Below are the code and all the weights of a small trained network. Each question names an input and a class and asks about switching units off, where a switched-off unit gives its printed mean instead of its output.

import numpy as np


def w(rows, s, z=0):
    codes = np.array(rows[::2]) - 128.0
    scale = np.full(codes.shape[1], s)
    scale[-1] = z or s
    return codes * scale


def f(y):
    return y / 2 * (1 + np.tanh(0.7978845608 * (y + 0.044715 * y**3)))


def log_softmax(a):
    a = a - a.max(-1, keepdims=True)
    return a - np.log(np.exp(a).sum(-1, keepdims=True))


def net(x, mask):
    res = np.array(x, float).reshape(1, 6) / 4 @ E
    y = f(res @ A[0][:, :-1].T + A[0][:, -1])
    res = res + np.where(mask, y, B[0][:, -1]) @ B[0][:, :-1]
    return log_softmax(res[-1] @ U[:, :-1].T + U[:, -1])


A, B = {}, {}
E = w([
[52,136,112,192,170,8,173,113,142],'x0',
[167,34,164,142,79,111,220,213,98],'x1',
[60,236,103,136,41,189,221,142,148],'x2',
[198,198,61,144,103,68,71,253,161],'x3',
[194,167,101,26,182,90,200,104,101],'x4',
[127,128,128,129,128,129,128,128,126],'x5',
],0.0045)
A[0] = w([
[83,209,112,131,82,178,197,142,128,113],'N0',
[166,184,118,136,118,84,93,215,133,122],'N1',
[96,86,164,117,140,160,165,60,121,114],'N2',
[37,66,151,248,73,189,22,170,138,29],'N3',
[158,165,104,135,119,102,100,189,138,106],'N4',
[162,170,107,134,120,98,99,196,142,109],'N5',
[143,53,143,138,102,122,196,192,124,36],'N6',
[202,120,132,83,104,254,91,145,115,76],'N7',
[95,236,110,123,166,132,20,36,145,28],'N8',
[156,44,139,143,93,122,226,201,132,50],'N9',
[79,137,117,183,159,28,167,115,121,37],'N10',
[203,116,134,79,98,249,89,144,109,57],'N11',
[154,71,138,116,163,94,74,119,122,89],'N12',
[90,67,148,107,138,169,170,47,133,112],'N13',
[193,167,119,37,184,97,201,100,124,13],'N14',
[104,192,107,118,152,138,60,66,142,35],'N15',
[66,134,125,182,150,25,161,119,121,33],'N16',
[157,61,137,111,165,89,68,117,123,95],'N17',
[155,164,107,126,119,99,97,197,146,106],'N18',
[87,135,121,181,151,49,161,121,124,20],'N19',
[162,48,120,113,163,90,69,107,127,103],'N20',
[83,204,124,124,80,170,192,142,133,85],'N21',
[155,66,137,114,165,92,71,117,121,94],'N22',
[158,66,133,120,170,100,78,117,131,89],'N23',
[161,182,119,127,110,80,87,214,130,117],'N24',
[185,164,112,38,175,96,193,105,110,1],'N25',
[96,79,154,116,138,162,166,56,125,107],'N26',
[87,197,114,126,82,172,194,140,135,83],'N27',
[101,79,151,121,135,162,169,48,121,121],'N28',
[148,64,136,142,100,117,192,184,106,41],'N29',
],0.0087,0.0014)
B[0] = w([
[183,135,153,224,139,86,89,148,145,226],'N0',
[93,138,98,165,124,192,157,98,92,200],'N1',
[98,144,90,162,126,179,150,117,95,193],'N2',
[252,158,94,27,114,52,237,101,112,255],'N3',
[105,133,107,151,130,169,153,110,102,172],'N4',
[102,136,103,154,125,177,152,106,101,180],'N5',
[149,103,152,72,139,175,70,132,118,180],'N6',
[12,119,139,103,142,56,137,130,173,206],'N7',
[157,58,175,41,127,221,47,156,112,251],'N8',
[156,92,160,60,140,204,40,130,119,206],'N9',
[37,124,139,100,126,78,130,129,170,198],'N10',
[12,125,140,95,142,59,131,127,176,204],'N11',
[152,140,138,187,122,113,112,148,143,182],'N12',
[91,145,84,170,123,195,157,116,95,206],'N13',
[211,139,110,59,104,81,195,113,122,203],'N14',
[144,92,155,86,135,170,82,142,113,190],'N15',
[34,129,136,89,137,77,130,132,168,198],'N16',
[157,144,145,199,123,109,108,148,146,195],'N17',
[102,139,105,153,123,170,152,107,99,177],'N18',
[62,122,140,101,133,92,128,129,159,172],'N19',
[160,143,147,205,126,103,105,149,141,202],'N20',
[175,133,144,216,134,87,96,152,143,213],'N21',
[156,141,139,193,129,111,110,149,142,189],'N22',
[153,140,141,190,124,109,108,142,138,184],'N23',
[96,133,94,166,130,191,164,101,92,199],'N24',
[206,138,111,66,108,87,186,114,122,195],'N25',
[97,142,90,163,121,180,149,113,96,193],'N26',
[174,134,146,213,134,92,100,153,142,210],'N27',
[96,150,90,163,125,187,151,113,98,198],'N28',
[144,105,150,84,130,176,73,137,126,174],'N29',
],0.022,0.0045)
U = w([
[79,159,59,186,125,212,167,86,66,229],'0',
[182,155,170,236,140,84,77,182,168,190],'1',
[149,60,178,52,142,199,44,145,114,139],'2',
[208,158,98,59,94,67,220,100,126,2],'3',
[3,125,144,101,155,65,135,127,206,93],'4',
],0.0071,0.00078)

Each question gives the input, the list of numbers given to net, and the class t.
The units are the neurons (one row each of A and B). Each row of codes is followed by its name. A weight is (code - 128) times the scale printed after its matrix; where a second scale follows, it is the last column's (A, B and U).
mask holds one flag per neuron, in row order. A switched-off neuron (its flag False) gives its mean, the last column of its row in B, instead of its output. The means were averaged over made-up inputs and are rounded, as every weight is.
A unit's drop is (log p(t) with every unit on - log p(t) with that unit switched off) / (log p(t) with every unit on - log p(t) with every unit switched off).
The circuit of an input: a set's keep is (log p(t) with only the set's units on - log p(t) with every unit switched off) / (log p(t) with every unit on - log p(t) with every unit switched off). Starting from the 12 units with the biggest drops (on a tie, the unit counted first), units are removed one at a time, each time the one whose removal leaves the highest keep (on an exact tie, the one counted first), for as long as the keep stays at least 0.8.
circuit, biggest first: the units of the circuit, biggest drop first
k most important neurons: the k neurons with the biggest drops, biggest first
drop of u: that unit's drop, to one decimal
input [8,3,8,8,-7,3], class 0: 3 most important neurons	(N1 N24 N5)
input [3,4,-7,-4,6,1], class 1: most important neuron	(N3)
input [3,-2,-4,1,-5,4], class 3: 2 most important neurons	(N3 N0)
input [-8,-4,-5,4,8,-7], class 3: 2 most important neurons	(N14 N25)
input [-5,-6,-8,-8,0,-3], class 0: 4 most important neurons	(N13 N28 N26 N2)
input [-6,-4,-4,2,6,-3], class 3: 2 most important neurons	(N14 N25)
input [7,3,1,5,0,-3], class 4: 2 most important neurons	(N16 N10)
input [-8,-7,-8,-7,4,-8], class 1: 4 most important neurons	(N20 N17 N22 N23)
input [-1,3,-8,-8,8,3], class 0: 3 most important neurons	(N13 N28 N26)
input [-6,8,4,-6,4,0], class 2: 3 most important neurons	(N9 N6 N29)
input [-3,7,4,-5,-8,-8], class 3: 2 most important neurons	(N3 N8)
input [3,6,-7,-5,6,-8], class 1: 2 most important neurons	(N20 N3)
input [-8,-2,-7,1,5,-4], class 4: 2 most important neurons	(N11 N7)
input [-7,8,2,3,-3,-2], class 2: circuit, biggest first	(N9)
input [7,5,6,-3,-2,7], class 4: 4 most important neurons	(N16 N10 N19 N20)
input [8,1,2,-6,-2,6], class 4: drop of N10	0.5
input [1,5,1,2,-8,1], class 3: drop of N3	1.8
input [0,4,8,-7,0,8], class 1: drop of N27	1.4
input [2,-4,0,-2,-3,-1], class 2: drop of N25	0.1
input [-8,5,-1,-3,-7,-8], class 4: circuit, biggest first	(N11)
